Below are the code and all the weights of a small trained network. Each question names an input and a class and asks about switching units off, where a switched-off unit gives its printed mean instead of its output.

import numpy as np


def w(rows, s, z=0):
    codes = np.array(rows[::2]) - 128.0
    scale = np.full(codes.shape[1], s)
    scale[-1] = z or s
    return codes * scale


def f(y):
    return np.maximum(y, 0)


def log_softmax(a):
    a = a - a.max(-1, keepdims=True)
    return a - np.log(np.exp(a).sum(-1, keepdims=True))


def net(x, mask):
    res = np.array(x, float).reshape(1, 4) / 4 @ E
    y = f(res @ A[0][:, :-1].T + A[0][:, -1])
    res = res + np.where(mask, y, B[0][:, -1]) @ B[0][:, :-1]
    return log_softmax(res[-1] @ U[:, :-1].T + U[:, -1])


A, B = {}, {}
E = w([
[174,88,62,191,54,191],'x0',
[170,186,72,120,82,6],'x1',
[26,192,63,88,86,196],'x2',
[227,227,190,112,107,194],'x3',
],0.011)
A[0] = w([
[148,175,89,126,79,66,80],'neuron 1',
[164,102,78,164,94,157,65],'neuron 2',
[68,177,67,81,94,152,113],'neuron 3',
[34,207,100,93,84,177,120],'neuron 4',
[143,186,89,133,85,52,103],'neuron 5',
[103,175,100,72,105,169,83],'neuron 6',
[168,102,74,201,72,160,98],'neuron 7',
[31,24,49,176,158,80,66],'neuron 8',
[176,137,135,67,113,154,80],'neuron 9',
[150,170,70,133,151,66,77],'neuron 10',
[172,87,59,218,47,176,86],'neuron 11',
[81,171,96,83,94,173,97],'neuron 12',
[166,68,58,187,41,161,112],'neuron 13',
[196,160,130,138,82,177,126],'neuron 14',
[174,165,113,125,144,154,90],'neuron 15',
[180,193,180,126,85,172,99],'neuron 16',
[106,65,192,111,176,215,71],'neuron 17',
[69,192,71,93,116,169,94],'neuron 18',
[144,175,154,155,121,147,119],'neuron 19',
[50,155,75,92,107,140,77],'neuron 20',
[199,82,187,179,155,98,106],'neuron 21',
[182,208,174,100,125,168,77],'neuron 22',
[141,159,109,103,77,75,115],'neuron 23',
[128,131,123,159,115,132,103],'neuron 24',
[191,205,164,81,111,176,104],'neuron 25',
[152,178,62,133,100,61,134],'neuron 26',
[133,86,126,189,92,192,115],'neuron 27',
[70,93,185,166,183,240,96],'neuron 28',
[169,166,65,108,115,83,89],'neuron 29',
[152,119,141,119,126,138,253],'neuron 30',
[52,13,61,119,123,66,105],'neuron 31',
[75,163,202,62,239,108,54],'neuron 32',
[150,173,94,112,63,26,95],'neuron 33',
[229,70,180,171,186,81,63],'neuron 34',
[72,179,195,8,220,56,114],'neuron 35',
[145,75,154,195,176,83,93],'neuron 36',
],0.011,0.016)
B[0] = w([
[105,102,163,130,135,158,169],'neuron 1',
[121,134,166,107,117,123,152],'neuron 2',
[155,108,123,158,109,101,194],'neuron 3',
[159,97,122,151,110,96,216],'neuron 4',
[102,98,158,126,131,177,187],'neuron 5',
[145,121,165,157,111,98,164],'neuron 6',
[112,139,138,89,101,111,183],'neuron 7',
[112,188,137,152,178,127,231],'neuron 8',
[119,142,162,128,143,124,140],'neuron 9',
[119,109,165,126,135,142,161],'neuron 10',
[115,149,163,74,99,99,200],'neuron 11',
[144,106,139,152,107,96,178],'neuron 12',
[120,137,124,84,121,108,208],'neuron 13',
[102,155,109,125,157,111,178],'neuron 14',
[109,139,148,130,139,120,143],'neuron 15',
[110,182,141,162,166,129,177],'neuron 16',
[88,82,193,127,140,193,186],'neuron 17',
[164,97,152,155,106,88,186],'neuron 18',
[124,143,116,138,148,127,153],'neuron 19',
[149,126,156,143,111,105,173],'neuron 20',
[147,98,122,161,95,97,201],'neuron 21',
[110,169,145,138,164,123,172],'neuron 22',
[111,108,136,125,138,159,173],'neuron 23',
[134,128,135,121,128,129,132],'neuron 24',
[95,169,122,149,161,119,187],'neuron 25',
[111,102,124,121,140,164,203],'neuron 26',
[125,123,164,89,115,133,179],'neuron 27',
[101,81,140,132,148,171,207],'neuron 28',
[119,109,148,129,134,155,166],'neuron 29',
[133,115,3,138,136,134,251],'neuron 30',
[94,197,109,160,176,127,239],'neuron 31',
[112,135,167,79,103,113,187],'neuron 32',
[99,90,176,127,142,174,199],'neuron 33',
[167,96,170,175,84,70,205],'neuron 34',
[120,150,104,64,94,109,230],'neuron 35',
[132,127,145,154,107,106,188],'neuron 36',
],0.017,0.016)
U = w([
[111,200,128,169,184,123,126],'0',
[152,97,137,183,100,82,119],'1',
[106,82,148,118,146,204,121],'2',
[118,158,136,25,105,100,113],'3',
[146,114,7,128,142,159,252],'4',
[159,137,124,118,134,143,105],'5',
[154,144,131,121,132,136,103],'6',
[159,153,130,133,115,163,104],'7',
],0.02,0.017)

Each question gives the input, the list of numbers given to net, and the class t.
The units are the neurons (one row each of A and B). Each row of codes is followed by its name. A weight is (code - 128) times the scale printed after its matrix; where a second scale follows, it is the last column's (A, B and U).
mask holds one flag per neuron, in row order. A switched-off neuron (its flag False) gives its mean, the last column of its row in B, instead of its output. The means were averaged over made-up inputs and are rounded, as every weight is.
A unit's drop is (log p(t) with every unit on - log p(t) with that unit switched off) / (log p(t) with every unit on - log p(t) with every unit switched off).
most important unit: the unit with the biggest drop
k most important neurons: the k neurons with the biggest drops, biggest first
drop of u: that unit's drop, to one decimal
input [-8,4,-5,-8], class 0: most important unit	neuron 31
input [3,-1,-1,3], class 4: 3 most important neurons	[neuron 8; neuron 31; neuron 30]
input [8,3,4,-6], class 3: 2 most important neurons	[neuron 11; neuron 13]
input [-4,-4,4,-5], class 0: 2 most important neurons	[neuron 31; neuron 8]
input [-4,7,-6,-5], class 2: 3 most important neurons	[neuron 33; neuron 5; neuron 26]
input [-7,8,-1,-7], class 2: 3 most important neurons	[neuron 33; neuron 5; neuron 26]
input [0,6,-7,7], class 0: 4 most important neurons	[neuron 16; neuron 25; neuron 22; neuron 14]
input [3,2,4,3], class 1: 2 most important neurons	[neuron 31; neuron 8]
input [8,5,5,7], class 3: 4 most important neurons	[neuron 11; neuron 7; neuron 13; neuron 31]
input [3,-7,5,7], class 0: 2 most important neurons	[neuron 16; neuron 25]
input [-6,-3,-5,-1], class 3: 2 most important neurons	[neuron 35; neuron 32]
input [-5,4,3,4], class 3: 2 most important neurons	[neuron 35; neuron 31]
input [8,5,-4,7], class 3: 2 most important neurons	[neuron 11; neuron 7]
input [-5,-8,-8,3], class 1: most important unit	neuron 34
input [7,-1,6,-2], class 3: 2 most important neurons	[neuron 11; neuron 13]
input [0,7,3,-8], class 0: 2 most important neurons	[neuron 31; neuron 8]
input [-1,6,5,5], class 2: drop of neuron 1	0.2
input [-4,1,-3,0], class 3: drop of neuron 35	0.6
input [2,-3,-2,-1], class 4: drop of neuron 33	0.2
input [3,-6,6,-3], class 1: drop of neuron 18	0.3
input [-6,7,6,-1], class 2: most important unit	neuron 33
